Below is a small trained network, with its code and all its weights. Each question gives an input and a class and asks what happens when units are switched off, that is, made to give their printed mean instead of their output.

import numpy as np


def w(rows, s, z=0):
    codes = np.array(rows[::2]) - 128.0
    scale = np.full(codes.shape[1], s)
    scale[-1] = z or s
    return codes * scale


def f(y):
    return np.maximum(y, 0)


def log_softmax(a):
    a = a - a.max(-1, keepdims=True)
    return a - np.log(np.exp(a).sum(-1, keepdims=True))


def net(x, mask):
    res = np.array(x, float).reshape(1, 5) / 4 @ E
    y = f(res @ A[0][:, :-1].T + A[0][:, -1])
    res = res + np.where(mask, y, B[0][:, -1]) @ B[0][:, :-1]
    return log_softmax(res[-1] @ U[:, :-1].T + U[:, -1])


A, B = {}, {}
E = w([
[157,179,155,79,46,94,158,54,142],'x0',
[178,4,120,69,104,90,183,156,164],'x1',
[202,99,129,54,80,202,153,116,106],'x2',
[119,128,191,201,199,138,181,123,54],'x3',
[139,90,37,217,196,135,77,48,117],'x4',
],0.013)
A[0] = w([
[229,97,136,85,180,130,149,197,86,15],'N0',
[27,115,110,173,142,34,105,147,211,3],'N1',
[159,133,53,184,168,123,71,68,118,33],'N2',
[68,207,122,165,116,60,104,48,163,136],'N3',
[114,174,154,132,116,180,184,124,67,116],'N4',
[64,254,156,136,112,137,74,81,67,115],'N5',
],0.0095,0.0037)
B[0] = w([
[90,57,168,120,120,141,176,166,113,184],'N0',
[57,74,173,91,124,93,111,135,82,204],'N1',
[162,147,5,137,131,152,96,65,119,223],'N2',
[12,117,98,186,137,123,178,88,134,222],'N3',
[139,93,168,44,126,133,116,124,157,188],'N4',
[180,127,230,156,106,167,140,82,92,252],'N5',
],0.012,0.015)
U = w([
[119,248,154,101,126,134,64,197,147,47],'0',
[118,134,97,199,185,157,88,80,88,177],'1',
[158,135,85,218,177,110,125,222,109,3],'2',
[81,110,123,56,103,117,116,147,148,113],'3',
[227,122,141,68,73,121,139,66,135,177],'4',
[96,96,158,157,164,133,148,112,62,148],'5',
],0.014,0.0056)

Each question gives the input, the list of numbers given to net, and the class t.
The units are the neurons (one row each of A and B). Each row of codes is followed by its name. A weight is (code - 128) times the scale printed after its matrix; where a second scale follows, it is the last column's (A, B and U).
mask holds one flag per neuron, in row order. A switched-off neuron (its flag False) gives its mean, the last column of its row in B, instead of its output. The means were averaged over made-up inputs and are rounded, as every weight is.
A unit's drop is (log p(t) with every unit on - log p(t) with that unit switched off) / (log p(t) with every unit on - log p(t) with every unit switched off).
The circuit of an input: a set's keep is (log p(t) with only the set's units on - log p(t) with every unit switched off) / (log p(t) with every unit on - log p(t) with every unit switched off). Starting from all 6 units, units are removed one at a time, each time the one whose removal leaves the highest keep (on an exact tie, the one counted first), for as long as the keep stays at least 0.8.
units of the circuit, in order: the units of the circuit, biggest drop first
most important unit: the unit with the biggest drop
k most important neurons: the k neurons with the biggest drops, biggest first
drop of u: that unit's drop, to one decimal
input [1,-5,-3,-3,-8], class 5: most important unit -> N5
input [-2,-1,2,3,-7], class 3: units of the circuit, in order -> (N5; N4)
input [7,-4,-5,-4,-8], class 5: units of the circuit, in order -> (N3; N5)
input [-2,-4,5,5,0], class 4: 3 most important neurons -> (N3; N4; N1)
input [-6,-6,5,6,-5], class 4: units of the circuit, in order -> (N4; N3)
input [0,-2,0,-3,-8], class 0: units of the circuit, in order -> (N2; N0; N1)
input [6,8,-8,-7,6], class 3: 2 most important neurons -> (N1; N5)
input [1,-2,2,2,1], class 4: units of the circuit, in order -> (N3; N1)
input [7,-1,-4,-6,3], class 1: 2 most important neurons -> (N3; N0)
input [-5,8,8,-8,4], class 3: 3 most important neurons -> (N5; N0; N2)
input [-5,-8,0,3,-7], class 4: units of the circuit, in order -> (N5; N4; N3)
input [1,-6,-7,-3,-1], class 5: 2 most important neurons -> (N1; N5)
input [8,1,1,8,3], class 4: units of the circuit, in order -> (N4; N1)
input [-2,-2,7,-7,-3], class 3: most important unit -> N5
input [-3,-4,4,-4,-6], class 0: 2 most important neurons -> (N2; N5)
input [-4,4,-4,2,-6], class 3: 2 most important neurons -> (N5; N3)
input [-4,6,8,-6,-7], class 3: 2 most important neurons -> (N0; N5)
input [-2,8,4,-1,-8], class 3: 2 most important neurons -> (N0; N5)
input [1,7,0,1,-6], class 3: 2 most important neurons -> (N5; N0)
input [7,2,-6,-4,4], class 1: units of the circuit, in order -> (N3)
input [-3,8,6,-8,-7], class 3: 2 most important neurons -> (N0; N5)
input [6,5,-2,-3,2], class 3: drop of N5 -> 1.4
input [7,6,-5,-3,-1], class 3: drop of N5 -> 0.3
input [0,-7,8,6,-5], class 4: drop of N2 -> 0.0
input [-2,0,-4,-3,-1], class 3: drop of N4 -> -0.2
